Below are the code and all the weights of a small trained network. Each question names an input and a target symbol and asks about switching units off, where a switched-off unit gives its printed mean instead of its output.

import numpy as np


def w(rows, s, z=0):
    codes = np.array(rows[::2]) - 128.0
    scale = np.full(codes.shape[1], s)
    scale[-1] = z or s
    return codes * scale


def norm(h):
    return h / np.sqrt((h * h).mean(-1, keepdims=True) + 1e-5)


def f(y):
    return y / 2 * (1 + np.tanh(0.7978845608 * (y + 0.044715 * y**3)))


def softmax(a):
    e = np.exp(a - a.max(-1, keepdims=True))
    return e / e.sum(-1, keepdims=True)


def log_softmax(a):
    a = a - a.max(-1, keepdims=True)
    return a - np.log(np.exp(a).sum(-1, keepdims=True))


def net(x, mask):
    ids = ['ΓΠαεζμτ'.index(c) for c in x.split()]
    T = len(ids)
    res = E[ids] + P[:T]
    q, k, v = (norm(res) @ M[0].T for M in (Q, K, V))
    z = softmax(np.where(np.tri(T) > 0, q @ k.T / 2**0.5, -1e9)) @ v
    res = res + np.where(mask[0], z, O[0][:, -1]) @ O[0][:, :-1]
    y = f(norm(res) @ A[0][:, :-1].T + A[0][:, -1])
    res = res + np.where(mask[1:25], y, B[0][:, -1]) @ B[0][:, :-1]
    return log_softmax(norm(res)[-1] @ U[:, :-1].T + U[:, -1])


Q, K, V, O, A, B = {}, {}, {}, {}, {}, {}
E = w([
[131,144,119,143,175,97,151,116,115],'Γ',
[148,169,116,141,155,126,157,157,155],'Π',
[170,159,129,111,125,145,161,148,146],'α',
[116,136,116,132,164,118,159,99,89],'ε',
[149,166,119,156,174,109,151,150,140],'ζ',
[117,82,171,108,159,62,213,146,123],'μ',
[117,93,102,3,130,185,176,126,157],'τ',
],0.022)
P = w([
[106,81,204,82,80,126,55,166,148],'0',
[222,27,169,248,195,161,154,157,136],'1',
[187,57,162,229,209,162,181,156,162],'2',
[194,113,147,197,191,142,206,130,179],'3',
[187,182,68,118,140,83,215,101,157],'4',
[176,180,79,103,142,79,215,108,136],'5',
[162,187,109,97,147,78,207,109,151],'6',
[143,210,120,88,157,100,197,104,133],'7',
[110,225,126,65,186,107,189,100,140],'8',
[128,207,120,41,199,124,181,96,127],'9',
[147,211,141,29,200,135,167,93,114],'10',
[140,198,133,26,254,146,169,109,130],'11',
],0.0096)
Q[0] = w([
[127,45,83,186,3,101,147,74,175],'H1',
[143,125,166,8,243,143,185,174,116],'H1',
],0.0052)
K[0] = w([
[207,94,96,186,207,197,97,85,139],'H1',
[61,190,255,67,110,81,73,207,107],'H1',
],0.0051)
V[0] = w([
[60,72,137,111,134,94,94,2,2],'H1',
[150,169,137,229,212,9,64,154,115],'H1',
],0.0096)
O[0] = w([
[85,175,118,196,15,134,218,118,153,2],'H1',
[96,200,184,117,144,213,121,248,3,239],'H1',
],0.011,0.007)
A[0] = w([
[133,185,110,220,133,92,121,48,148,95],'N1',
[142,126,81,183,110,89,181,34,249,167],'N2',
[176,168,149,105,153,92,199,180,102,190],'N3',
[178,75,110,105,153,138,115,116,209,118],'N4',
[143,113,141,121,93,80,68,180,75,50],'N5',
[90,159,71,158,48,123,188,131,207,81],'N6',
[86,164,143,191,55,167,98,155,139,51],'N7',
[95,128,177,148,48,197,2,114,125,2],'N8',
[154,152,53,106,109,65,172,44,239,85],'N9',
[149,121,135,67,154,172,214,169,139,179],'N10',
[149,247,69,53,159,95,219,83,119,183],'N11',
[72,78,160,114,56,201,120,138,108,30],'N12',
[49,86,176,167,45,121,109,145,91,59],'N13',
[76,179,134,227,37,151,153,95,195,82],'N14',
[137,48,42,152,146,62,63,46,230,88],'N15',
[95,101,122,228,71,105,114,97,214,40],'N16',
[152,78,151,124,171,146,35,162,94,82],'N17',
[127,68,119,168,163,152,103,150,136,159],'N18',
[92,80,129,156,124,55,138,115,77,126],'N19',
[109,148,147,130,128,206,101,195,78,45],'N20',
[143,135,74,59,134,70,118,126,82,115],'N21',
[160,70,155,95,95,110,42,87,97,111],'N22',
[46,216,135,173,21,180,180,188,83,89],'N23',
[141,206,58,82,112,147,157,93,134,167],'N24',
],0.012,0.0086)
B[0] = w([
[146,71,130,123,134,112,192,157,147,148],'N1',
[81,159,37,108,103,87,142,125,100,205],'N2',
[128,112,124,145,179,136,178,124,149,248],'N3',
[153,104,175,166,89,136,137,145,125,164],'N4',
[159,172,165,164,189,142,142,122,207,132],'N5',
[183,171,156,142,121,106,104,64,84,165],'N6',
[140,75,157,143,84,124,121,164,48,136],'N7',
[30,111,68,90,159,173,241,198,203,125],'N8',
[87,122,122,78,172,100,155,133,174,193],'N9',
[126,117,111,160,126,89,177,118,140,232],'N10',
[131,142,138,121,190,113,186,107,99,247],'N11',
[131,102,97,124,103,106,88,95,194,126],'N12',
[163,60,170,194,163,93,120,110,110,131],'N13',
[187,137,157,124,101,158,72,89,66,164],'N14',
[156,197,174,67,136,165,167,139,108,181],'N15',
[47,126,110,5,119,140,158,155,182,139],'N16',
[89,110,68,118,76,110,143,126,87,188],'N17',
[116,96,145,119,75,121,130,101,133,149],'N18',
[137,124,145,192,137,107,130,120,127,130],'N19',
[109,179,168,85,115,88,159,49,197,182],'N20',
[154,144,107,129,187,134,141,88,168,163],'N21',
[133,157,137,183,107,111,97,73,143,137],'N22',
[98,124,87,135,152,183,51,117,194,192],'N23',
[146,168,97,148,173,109,174,141,128,174],'N24',
],0.016)
U = w([
[69,126,157,154,139,179,94,115,240,99],'Γ',
[109,57,46,138,164,70,21,140,193,155],'Π',
[222,143,255,119,119,105,113,48,194,3],'α',
[113,170,112,172,61,116,119,63,79,185],'ε',
[163,200,187,126,139,190,162,207,20,213],'ζ',
[125,83,182,246,95,100,250,134,104,79],'μ',
[60,72,25,40,88,98,165,105,205,121],'τ',
],0.0075,0.0036)

Each question gives the input, a string of symbols that net reads in full, and the target symbol t.
The units are the heads (2 rows each of Q, K, V and O) and the neurons (one row each of A and B). Each row of codes is followed by its name. A weight is (code - 128) times the scale printed after its matrix; where a second scale follows, it is the last column's (O, A, B and U).
mask holds one flag per unit, heads first, then neurons. A switched-off unit (its flag False) gives its mean, the last column of its rows in O or B, instead of its output. The means were averaged over made-up inputs and are rounded, as every weight is.
A unit's drop is (log p(t) with every unit on - log p(t) with that unit switched off) / (log p(t) with every unit on - log p(t) with every unit switched off).
The circuit of an input: a set's keep is (log p(t) with only the set's units on - log p(t) with every unit switched off) / (log p(t) with every unit on - log p(t) with every unit switched off). Starting from the 12 units with the biggest drops (on a tie, the unit counted first), units are removed one at a time, each time the one whose removal leaves the highest keep (on an exact tie, the one counted first), for as long as the keep stays at least 0.8.
circuit, biggest first: the units of the circuit, biggest drop first
top k neurons: the k neurons with the biggest drops, biggest first
input ζ ζ α, target ζ: circuit, biggest first	(H1)
input α Γ τ ζ, target α: circuit, biggest first	(H1, N15, N4)
input Γ μ μ ζ Π ζ τ ε τ τ Π, target Γ: circuit, biggest first	(H1, N23)
input ε ε τ ε ε, target ε: top 2 neurons	(N6, N14)
input μ ζ α Π ζ ζ ζ μ ζ Γ, target μ: circuit, biggest first	(H1, N23, N2)
input ε μ τ, target ε: circuit, biggest first	(H1, N6, N14)
input ε Π α, target ε: circuit, biggest first	(H1, N14, N6, N2)
input τ ε Π, target τ: circuit, biggest first	(H1, N2)
input α ζ μ, target α: circuit, biggest first	(H1, N15, N2)
input Γ μ ζ, target Γ: top 3 neurons	(N23, N20, N11)
input α τ ζ α, target α: top 3 neurons	(N15, N4, N22)
input ε ζ μ τ ε τ, target ε: circuit, biggest first	(H1, N6)
input Γ μ μ Π ζ, target Γ: circuit, biggest first	(H1, N23, N20, N2)
input ε ζ τ α α Γ ζ, target ε: top 2 neurons	(N6, N14)
input ε Γ Π, target ε: circuit, biggest first	(H1, N14, N23, N6)
input α Π τ μ ζ τ ζ ζ ζ ε ζ, target α: circuit, biggest first	(H1, N2, N4)
input Γ τ μ τ, target Γ: top 2 neurons	(N23, N2)
input ζ ε ε, target ζ: circuit, biggest first	(H1)
input Π τ ε ε Π Π α τ ζ α ζ, target Π: circuit, biggest first	(H1, N15)
input α τ Π α Π Γ α, target α: circuit, biggest first	(H1, N4, N2)
input ε ζ τ α Π τ Π ζ Γ α, target ε: top 3 neurons	(N6, N14, N23)
input ε ε Γ ζ τ Γ, target ε: top 4 neurons	(N6, N14, N2, N23)
input α α Γ ε ζ ε ε α τ ζ Π, target α: top 3 neurons	(N15, N4, N22)
input μ α ζ, target μ: top neuron	(N23)
input Π ζ ζ Π μ α Π, target Π: top 2 neurons	(N15, N11)
input α ζ ε, target α: top 2 neurons	(N15, N2)
input τ Γ ζ ζ, target τ: top 2 neurons	(N2, N9)
input Γ τ ε τ, target Γ: top 3 neurons	(N23, N2, N17)
input ζ ζ μ, target ζ: top neuron	(N9)
input Γ ε α, target Γ: top 2 neurons	(N23, N20)
